Below is a small trained network, with its code and all its weights. Each question gives an input and a class and asks what happens when units are switched off, that is, made to give their printed mean instead of their output.

import numpy as np


def w(rows, s, z=0):
    codes = np.array(rows[::2]) - 128.0
    scale = np.full(codes.shape[1], s)
    scale[-1] = z or s
    return codes * scale


def norm(h):
    return h / np.sqrt((h * h).mean(-1, keepdims=True) + 1e-5)


def f(y):
    return np.maximum(y, 0)


def log_softmax(a):
    a = a - a.max(-1, keepdims=True)
    return a - np.log(np.exp(a).sum(-1, keepdims=True))


def net(x, mask):
    res = np.array(x, float).reshape(1, 3) / 4 @ E
    u = 0
    for l in range(2):
        y = f(norm(res) @ A[l][:, :-1].T + A[l][:, -1])
        res = res + np.where(mask[u : u + 4], y, B[l][:, -1]) @ B[l][:, :-1]
        u += 4
    return log_softmax(norm(res)[-1] @ U[:, :-1].T + U[:, -1])


A, B = {}, {}
E = w([
[97,128,106,68,121,75,253,65,117],'x0',
[154,161,96,57,229,59,168,118,104],'x1',
[206,213,115,182,52,129,32,150,115],'x2',
],0.0043)
A[0] = w([
[125,184,116,124,91,129,151,143,102,95],'L0N1',
[94,177,127,97,202,159,153,107,130,58],'L0N2',
[61,70,180,140,96,132,188,100,176,72],'L0N3',
[2,53,157,80,103,113,188,96,161,4],'L0N4',
],0.0055,0.0032)
B[0] = w([
[76,140,118,144,158,129,114,68,109,167],'L0N1',
[170,100,195,105,78,123,103,87,173,183],'L0N2',
[158,179,95,160,153,157,149,131,94,223],'L0N3',
[93,128,85,113,119,254,178,121,55,254],'L0N4',
],0.0078,0.0038)
A[1] = w([
[180,218,57,97,108,107,140,131,105,248],'L1N1',
[167,138,161,239,118,195,6,194,145,125],'L1N2',
[125,136,161,133,103,203,40,217,96,56],'L1N3',
[162,63,152,1,162,155,219,121,146,191],'L1N4',
],0.0053,0.0013)
B[1] = w([
[57,82,186,137,80,174,92,124,145,188],'L1N1',
[134,168,197,2,174,91,211,165,168,254],'L1N2',
[141,125,138,133,153,159,176,205,157,204],'L1N3',
[205,108,79,209,129,48,48,187,120,205],'L1N4',
],0.0067,0.0082)
U = w([
[129,166,202,48,158,139,155,206,217,140],'0',
[119,111,47,183,136,210,170,120,45,149],'1',
[64,162,174,117,51,111,49,26,131,128],'2',
[112,144,86,184,165,117,110,75,248,2],'3',
[199,68,81,153,168,7,40,125,108,145],'4',
],0.012,0.0094)

Each question gives the input, the list of numbers given to net, and the class t.
The units are the neurons (one row each of A and B). Each row of codes is followed by its name. A weight is (code - 128) times the scale printed after its matrix; where a second scale follows, it is the last column's (A, B and U).
mask holds one flag per neuron, layer by layer. A switched-off neuron (its flag False) gives its mean, the last column of its row in B, instead of its output. The means were averaged over made-up inputs and are rounded, as every weight is.
A unit's drop is (log p(t) with every unit on - log p(t) with that unit switched off) / (log p(t) with every unit on - log p(t) with every unit switched off).
The circuit of an input: a set's keep is (log p(t) with only the set's units on - log p(t) with every unit switched off) / (log p(t) with every unit on - log p(t) with every unit switched off). Starting from all 8 units, units are removed one at a time, each time the one whose removal leaves the highest keep (on an exact tie, the one counted first), for as long as the keep stays at least 0.8.
units of the circuit, in order: the units of the circuit, biggest drop first
top k neurons: the k neurons with the biggest drops, biggest first
top k neurons in layer l: the k neurons of layer l with the biggest drops, biggest first
drop of u: that unit's drop, to one decimal
input [3,3,-1], class 4: units of the circuit, in order -> (L1N4)
input [7,2,2], class 4: units of the circuit, in order -> (L1N4; L1N2)
input [1,5,5], class 2: units of the circuit, in order -> (L1N2; L1N1)
input [8,7,8], class 2: top 2 neurons -> (L1N1; L1N2)
input [3,-7,1], class 1: top 2 neurons in layer 0 -> (L0N3; L0N2)
input [6,1,3], class 2: top 2 neurons in layer 1 -> (L1N2; L1N1)
input [8,-6,4], class 2: top 3 neurons in layer 1 -> (L1N3; L1N1; L1N4)
input [8,7,-2], class 4: top 2 neurons in layer 1 -> (L1N4; L1N2)
input [7,-6,3], class 1: drop of L0N3 -> 0.1
input [2,8,-7], class 4: drop of L1N4 -> 0.5
input [8,5,3], class 4: drop of L1N4 -> 0.3
input [4,0,-8], class 1: drop of L0N4 -> 0.6
